Each row has a class, written after it.
[ -48  -16  -51  -40 -114    4  -11   20   41  -31  -21  -61  -50  -28
  -10    6  -40  -27   26  -19   58  -20    2  -14   17   43   32   40
   24   -2   22  -33    3   -4   16  -22  -32]	mebaz
[ 23 -31   1 -13  -1  21 -12  -4  -1   5  17   9 -19 -15  -2  35   2 -12
  21  -2  20  -6   4 -10 -34  -5   8  34  10  12  -7 -26  32 -19 -27  13
 -24]	gaso
[  3 -22 -16  13   6   5 -13   3 -15  11  -5 -21  -7 -24  16  20   2 -26
  -2  12  37 -24  12   6 -31 -16 -26   2  -8 -30  36 -14  14  -8 -14  15
 -41]	nemu
[-10  38 -19  -1 -17 -15  18  -7 -12   2   1  -9   4  25 -12  26  24  11
 -27 -12   9  -4 -26  12  14  18 -24   8  12  19 -12   3  -4  10   6 -12
  34]	bateg
[-10  20  -9   5  28  -4  10  16  13 -27   3 -58  21 -20  -9  -7   1 -22
   3  28  29  16  -9   1  -4 -20 -12 -19  23 -11  17  -8   2   2   2 -13
 -54]	rol
[  0   7 -12  29  17   9   2  -7  17 -15   7 -21   4   2   4   6  10  11
   9 -15   7   9   5   7 -41  -8 -17  41   6  -8 -28   6 -15  19 -16  12
  22]	rol
[ 30  16  11   6   1  -6   0  -6   8   0 -31  36  -4  -6 -24   8 -13  26
   7  26 -17 -22   0   1 -10   3  39  28   3  23   7  52  44 -61  -7   3
  -9]	gaso
[ 17  13 -17 -20  59   8  31  21  19   1  13  11  -7 -13  -1 -35  16 -39
  14  -2  -5  11 -40  -4  12 -31 -14 -12  12  15  -9 -37  35  50 -40  18
 -37]	kesif
[-14 -18 -26  11  63  -8  19  40  -1  -8  32  15  -8  -6  -4 -16   2  -9
 -13  19  -9   9 -15  -6 -17   0 -16  -3   3  15  -6   0  49  -3  13  10
   7]	gaso
[  0 -15 -16  25  53 -16  17  -1 -15   6  -6  -6  -6 -31  22  -5  -4  -6
 -15 -12   0  26  32  -1  -2 -37 -26 -12  -7 -24   5  18   7  24   2   0
  -9]	rol
[-12 -50 -37  18   7   0 -20  44  -1  -1  23   2 -61 -33   7   7  49 -34
  -7  15  31  12 -19  13  13  25 -16  11  11   7 -36 -22  18  -3  -3 -20
   3]	bateg
[-27  42 -11   7  -7  21  42 -29  14 -47  -5   3  22  27 -25 -22  23  29
 -18  18 -14  40  -6 -10  11 -14  18 -69  24  -4 -20   4  51  10  17  -4
  35]	bateg
[ 26   4 -25   3 -17  18  30  14 -11 -30  10   3  -6  18 -14  18  38   9
  10  28  10  -7 -24  -1 -29   9  -2  35  28  37 -11  -8  38 -57  -6   7
  23]	nemu
[ 18  38  30   5  28 -23  14 -64 -46 -33 -21  29  29 -18  31 -18 -13   6
 -16   1 -46   6 -24  22  57   3   0  -4   7   6   1   8  -7 -18   2 -20
  19]	Zisab
[ -5   3  -6  -6  10   3  23  10 -26  -9  37  11 -26  -8   8  11  33   0
   9  47  25  14 -11  13  -7   9 -35  -7   5   7  21  -9  32 -17  -4 -16
 -11]	mebaz
[ 27   5  -5 -25 -31 -13  12 -11 -15  12   0  60 -29 -19  -9  49  21 -24
   7   3 -53  14   4  40  43  11  40   5  16  35 -40 -26  25  21 -25 -28
  -1]	gabo
[ 20   5  -4  42   8 -11   2  27  13   1 -40   3  32  -9 -14 -32   7  -1
  -5  30 -14  -7  -6  25 -11 -18  17   8  16  20   6  36  24 -58  -5  -5
 -33]	Zisab
[-36  -9  -9  25 -27   0  19   1  -5  -4 -34 -22   5  10   7 -47  11  -4
  13  28 -29  11   0  18 -16  12   8 -11  -5  14  16 -10 -20 -31  22 -33
  10]	bateg
[ 17 -10  38 -15  35  15   3  19  -8   5  24  15  -1 -23  17 -12   7 -12
   2  45  14  -8 -16  17 -12  -1   1 -36  -3  -1   9  -8  18 -33  -6   2
 -38]	Zisab
[-13 -18   7  -2 -55   3 -25 -22 -33 -18   6  -4 -17  17 -23  41  28 -16
  12  12  -3  21  -8   7  16  29 -11  -3   0  -6  -3 -46 -19  34  -6 -31
  30]	bateg
[ -5  -3  -7   2 -15  16  14 -17 -33  -3   4   3   2  10   3 -11  18 -10
 -11  -3   2   8 -22   4  20   2   0 -32   3  -2  19 -14  -1  21   6 -15
   0]	Zisab
[ 10 -31   3 -13  -2  20 -19  -7   9   9 -17   3 -23 -28  10  -4 -22 -34
 -28  31  -3   6 -21  -7  25  12  43 -50  -3 -28 -16 -23  10 -11   6   0
  -4]	gabo
[ 10  -8   0   7  -2   2  -7  12  -2  -6  -1  -9  39  26   3 -50   8   5
 -13  13   3  -1 -47  27   8   8   1  17  14  22   0  25  -1 -54  36  22
   8]	bateg
[ 13 -21  12   3  37 -24   0 -13 -14 -21   6  20  -3   7  -1  37 -19  12
  -3 -22  -7  11  26  -7  21  -8  -4  10   5   4 -12  10 -11  11  22  26
   8]	gaso
[-50  25 -21  -6 -64  -4  45   8  54 -27 -30   9  -2  10 -29   5 -46  18
  12 -13   8   4  -4  16  14  32  24   5  33  27 -20 -41   2  24  27  15
  14]	kesif
[  8 -33 -20  14  26  22 -36  83  32   8   5  32 -41  61  -9  -3  78   5
   3  33  -9   6 -31 -11   8  37 -37  38  -9  13 -42 -20  38 -40 -18  18
  24]	kesif
[ 22 -29  -7 -15 -53  23  12 -16 -20  -3 -12 -16   5  14  13  17  19 -14
 -12 -13  -2 -17 -20  26   4   4  -9  27  14   4   6 -42   3   8 -13  -4
  16]	gabo
[  9 -14 -11  27  19   1   0   7  -2   7 -11 -16  16  16 -17 -34  47 -20
 -21  33   2 -17 -30  20  -3 -33 -18 -41   7 -15  17 -14  16   6 -10 -14
 -39]	mebaz
[ 34 -14   3  20  34  17  11  14  -8 -18   6   9  -5 -14 -14 -25  34  -8
   4  29 -17  26   0  25 -15 -22  11   4  11  17 -15   2  36 -20   7  12
 -20]	bateg
[ 33 -18   7 -21 -24   6 -23 -20 -38  -9  16 -39  15 -20  17  19 -37 -64
 -30  25   0  20  -3 -19 -14   9  33 -11  34 -45  -5  -7 -22  -3  24 -15
 -20]	nemu
[-23   7  -7  -5  15  -4  18 -25 -10 -17 -10 -18  51  27 -12 -14   8   2
   0   1   1  -6  -7  -6  12 -37  -7 -34  -2  10  45 -22  18  11  -3  -9
 -21]	mufif
[ -8 -24  -2  -3  49  11  -4  10   8 -18  37 -11 -27 -17  20  18   6 -33
  -5   5   2  35  10 -20 -37   0  11  24   9  -6 -35 -17  16  39 -12 -14
   3]	gabo
[ 39 -17  -6   3  51  -1 -30  24 -23 -23  42   4 -24   9  -1  10  33 -12
  39 -11 -22 -14  20 -20 -48  -4  -1  53 -20   4  -5  60  -5  23 -29   9
  27]	bateg
[ 33 -18 -36  24  34  17  -7  41   4  -3   8  -4 -51  -9   8 -26  46 -49
   5  31 -28   0 -27   7  -5  22  -4  34  16 -11 -19   1   0  25 -23  -5
  -5]	bateg
[-22   0   6  14 -33   0  -8  -8  -1 -24 -31  27 -17  -7   2 -27  37   5
  12  37  -8 -10 -12  32  16  43  -8  29  -4  -4  -4  -9 -31 -19   5  -4
   6]	gaso
[-57  33   9 -39  24 -15 -39  -3  42 -26  55 -22   7   2 -16  42 -59  30
  23 -52  32  15  54 -14 -21  -1 -20  34 -22 -39  -3  -4  16  93   0  47
   3]	Zisab
[ 10  13  16  27  31 -15 -14 -12 -10  -5 -23   6  16  13  -4  -9  20  -7
 -19 -12 -14 -14 -26  17 -17  -3  -6  39 -12  22 -27   4 -20 -11  -1   0
   6]	kesif
[  4  38  30 -25 -13   5 -14 -77 -12  34  -8 -14  81  16  41  12   0   3
 -14   2 -21  -3  -8  34   1  -7  11  -1   3   2 -15 -36 -56 -46 -11  -6
 -11]	mufif
[  6 -27 -21  -9   4  27 -27 -37 -10   9  30  19 -52  35   4  30  25 -10
 -27 -53  16   9 -16 -35  39   3  -4  -7  -2 -23 -39 -47   6  57  -1  22
  21]	gabo
[ 15  -9 -11 -14 -58 -10  13  12 -22 -21 -15  -2  37  -6 -19  17 -11 -12
   7  30  31   0 -10  12  16   7  10  -1  32  12  37  11  -4 -26  16   9
 -12]	nemu
[ 14  21  -3  -3  10 -22 -19  11  -2  -6 -19 -13   3 -29 -12 -29 -22   6
  -2   5  -2 -33 -14   4  21  -3   1   9 -14  -6  30  44  31 -28 -12  -9
 -10]	Zisab
[ 19   8  -3  -8  67 -11  15  13  -5   2  43 -14   3   4  -6   7  16  -3
 -30 -29  18   7  -9  15 -20 -44 -34  23   2  18 -12  -9  54  21   5  20
 -32]	mebaz
[ 23 -46  29 -18  27   2 -31  -9   2  14  -5 -19  -6  19   4  36  -4 -37
 -34 -16  25 -10 -28  -6 -33 -18   6  34   1 -12 -25 -27   9  32 -11   4
 -18]	kesif
[-37  -5 -30 -26 -32  -2  -6 -48   6   9 -19 -36  32   5   4 -25 -22 -10
 -14 -22  11  10  -6  -4  23 -18  30  10  10  -5  20 -25   8   8  18 -17
 -23]	mufif
[ -6  -6 -23  45  19 -12   9  46  17 -21 -19   5  -5 -33 -17 -28   4 -10
 -10  44  -6   9   7  11 -21  -3  -1  -7   9  -5 -14  26  34 -35   9   0
  -5]	rol
[  0 -11 -22  -3 -22   8 -25  12 -23   2  -1 -27   1  12   2  -3  36 -27
 -12  35  26 -10 -26  -2 -19  18  -7  30  12  -9  13   5   2 -35   2 -23
 -16]	kesif
[-21 -16  -6  25  63  11 -25  25  46  12 -26  -8   5  18   5  -9  31  -3
  -1  11 -23 -10   8 -28 -47  -9  -6   2 -28 -17 -16  -5  10  14 -47  -5
   6]	gaso
[ 25  -2  13 -23  18   6  10 -10 -35   0  35  -4  62  18   7  -5 -19 -16
   1  -8 -35  48  -9   3  -6 -31 -11  -5  11  12  11 -27  38   4   4  12
  -2]	nemu
[-46  -1   6 -20  -8  -5 -16   7  16  15  14 -17 -39  -6  -8   6 -29  11
  -2  -4   4   7  10 -17  -2  33 -27 -12 -35 -37  -6 -30 -18  50   2  -4
  33]	gaso
[  7 -25  -1   0  44  -4  -3  21  -3 -17 -20 -25  -5 -10  11 -15  34 -36
 -16  14  -4  -8 -11  -3  16 -13 -11 -21   2  -5   2 -23   6   2  -8 -18
 -25]	bateg
[-13   3  -4  16  42 -30  -6 -33   2 -25  11  11 -33 -30   1  76 -16  18
 -18 -65  25  18  26 -14  18   0  15  32   4  10 -54  15 -10  64  -8 -16
  39]	Zisab
[  9  28 -13  51  42 -22 -12 -25  -3  -8 -31  14  -4 -30  10 -18  44 -11
  -4   2 -25   1  -6   9  15  -6  -8  17  -3   3 -38  26 -37 -11 -31 -17
   1]	gaso
[ 13  -2  10  26   8 -20  -3 -21 -17  -6 -25 -14  40 -11  -3  -1 -40   1
 -13 -14   8  15  -3   6   0 -33   7  -5   0   3  19  43  11 -28  17   3
 -11]	rol
[-51  -1 -31  33  40 -12  15 -11  45  -1 -33   4 -49 -28  16 -16 -24  -7
  -2   9  -8   5  -7   9  25   0   9 -41 -16 -16 -18 -39  18  15   5   6
  -7]	nemu
[-15  -5 -32  -5 -22  22   0  39  -6  -3 -22  23 -13  13  -3 -32  21 -37
   4  21 -56  11 -23 -10   5  45  20  -1 -22  25   6 -40  14 -16  -1 -16
  17]	mebaz
[ 35  -3   2  26  43  -7  24   1 -10 -26 -24   9  14 -27  -1 -17   2 -11
 -15  26  -9  -9 -33   5  -9 -11   8  19  24  21  -6  14  24 -37  -8 -11
   1]	rol
[ 30  18 -12  17  47   0  29  -9 -36 -21  17 -26  21  29   7   0  30  -1
 -11  13 -18   8 -13   4 -34 -32 -43  38  14  12  28   6  46  -8 -11 -10
  -8]	mebaz
[ 13  -5  16 -13 -20   6   5 -10 -11 -28  -9   5   1  -1   1  16 -10  -7
 -23  19   8 -36 -32  22  11  18  32 -11   0  11   8  14  14 -32  18   0
   3]	mufif
[ 19 -27   9  -6  23   6 -22   6   4   4  -5  26  23  11 -11   8   6  -5
  -5 -19   1  16  -2 -13   6 -15  15   5  -5   8 -10  12   9  14  -7  29
  -7]	gaso
[ 12 -26  -1  10  -1  -3 -34   9   0  51  -7 -41 -41 -27 -16 -16  31 -23
  34  38  15  32  38   7 -30 -28  31 -10 -23 -21   7  40 -42   0  -6 -29
 -57]	bateg
[ 17  19 -18   7 -10   0   7   3  18 -20 -28 -17  27  25 -23 -38  22  36
  14  17  26 -36 -26 -12  -6  -9  21  22  18  17  20  67  -1 -50  -9   3
   9]	Zisab
[ -1  29   1   0 -40  -9  15 -28  -6  -5 -42  -8   2 -42   9   8 -16 -22
   2  19 -10 -19 -34   7  49  22 -17 -40  15 -16  10 -46 -20   1 -43 -46
   7]	rol
[ 38  -7 -13   3  37   0  18   9 -19  21   3 -20  43  26 -10   0  29   5
  -4   3   9  -5   2  -2 -42 -48  -6  25  14  17  24  30  11 -20  -4   6
 -29]	rol
[  0 -18 -23  45  34   0   7  26  16   4 -10 -11  -5 -56  -4 -30  21 -11
  -8  12  38  30  15  17  -3 -23  -3  -5  20   3 -15   7  -3  -2   7   5
 -39]	bateg
[ 12  38 -16  11  99 -12  54  15  23  24   6  24 -22 -46  24  41 -46   9
 -32 -39 -62  76  46   7  18 -29  -4 -26 -16  -2 -42  26  60  73 -14  16
  19]	gaso
[ 36 -25  -1  -9  27  21 -13 -12 -15  10  27  11 -27 -11  27  45  12   5
 -12  42  29  -9 -17   3  10   3  -9  -7  10 -27  13  13  46 -22 -23   5
   2]	gabo
[  8 -13   4  -2  54  -4 -33   4  -3  15  15  30 -65  -3   8  24  23 -13
  10  29  -9   3 -12   9   0  17   1  21 -39 -16 -17   7   0  22 -22  14
   7]	Zisab
[ 10 -48  -6  -3  -6  -3 -34  -2  -7  15  -6 -19 -23  -6   4  -2   3 -15
  26  -4   9 -16   2  -6   5  -3  15  23 -25   2  13   3 -35  -9 -14 -12
  -7]	mufif
[ 10  -2  26 -47 -10  28 -39 -30 -51 -25  43 -21  39  10  18  25  21 -54
  12  11   4  28   2 -14   0   5 -28  11  16 -45  39 -46 -12  53 -19  -4
 -53]	gaso
[ -1 -34 -19  19 -15   2 -14  37  26  -8  -7 -23 -29 -14  -3 -13   8 -15
  20  41  24 -24  -8  29 -19  10  -1  26  10   6   8 -18  14 -55   5   5
 -43]	mebaz
[ -5 -27  50 -13 -11   0 -34 -32   6  10 -20  -9   8 -19  16  22 -33 -12
   6  -5  32 -12 -12   6   5   1 -13   2 -12 -32  26 -19 -18  31 -28  -1
 -29]	gaso
[ -8 -39   2   2  22  -8   1   1   3   0   3   9   9 -24  30  10 -32 -12
 -19 -13  46 -21  -6  16  -7 -10 -32  11  17 -19   9 -18  23  16   0  28
 -18]	kesif
[ 20 -32  -8  -8  -1  -9 -32 -12 -28  -1  17 -14 -14  -2   5  32  13  -8
  33  12   1  -7   4  10   9  -2 -16  36   1  -7  24   2  -1 -13 -19  -6
 -17]	gaso
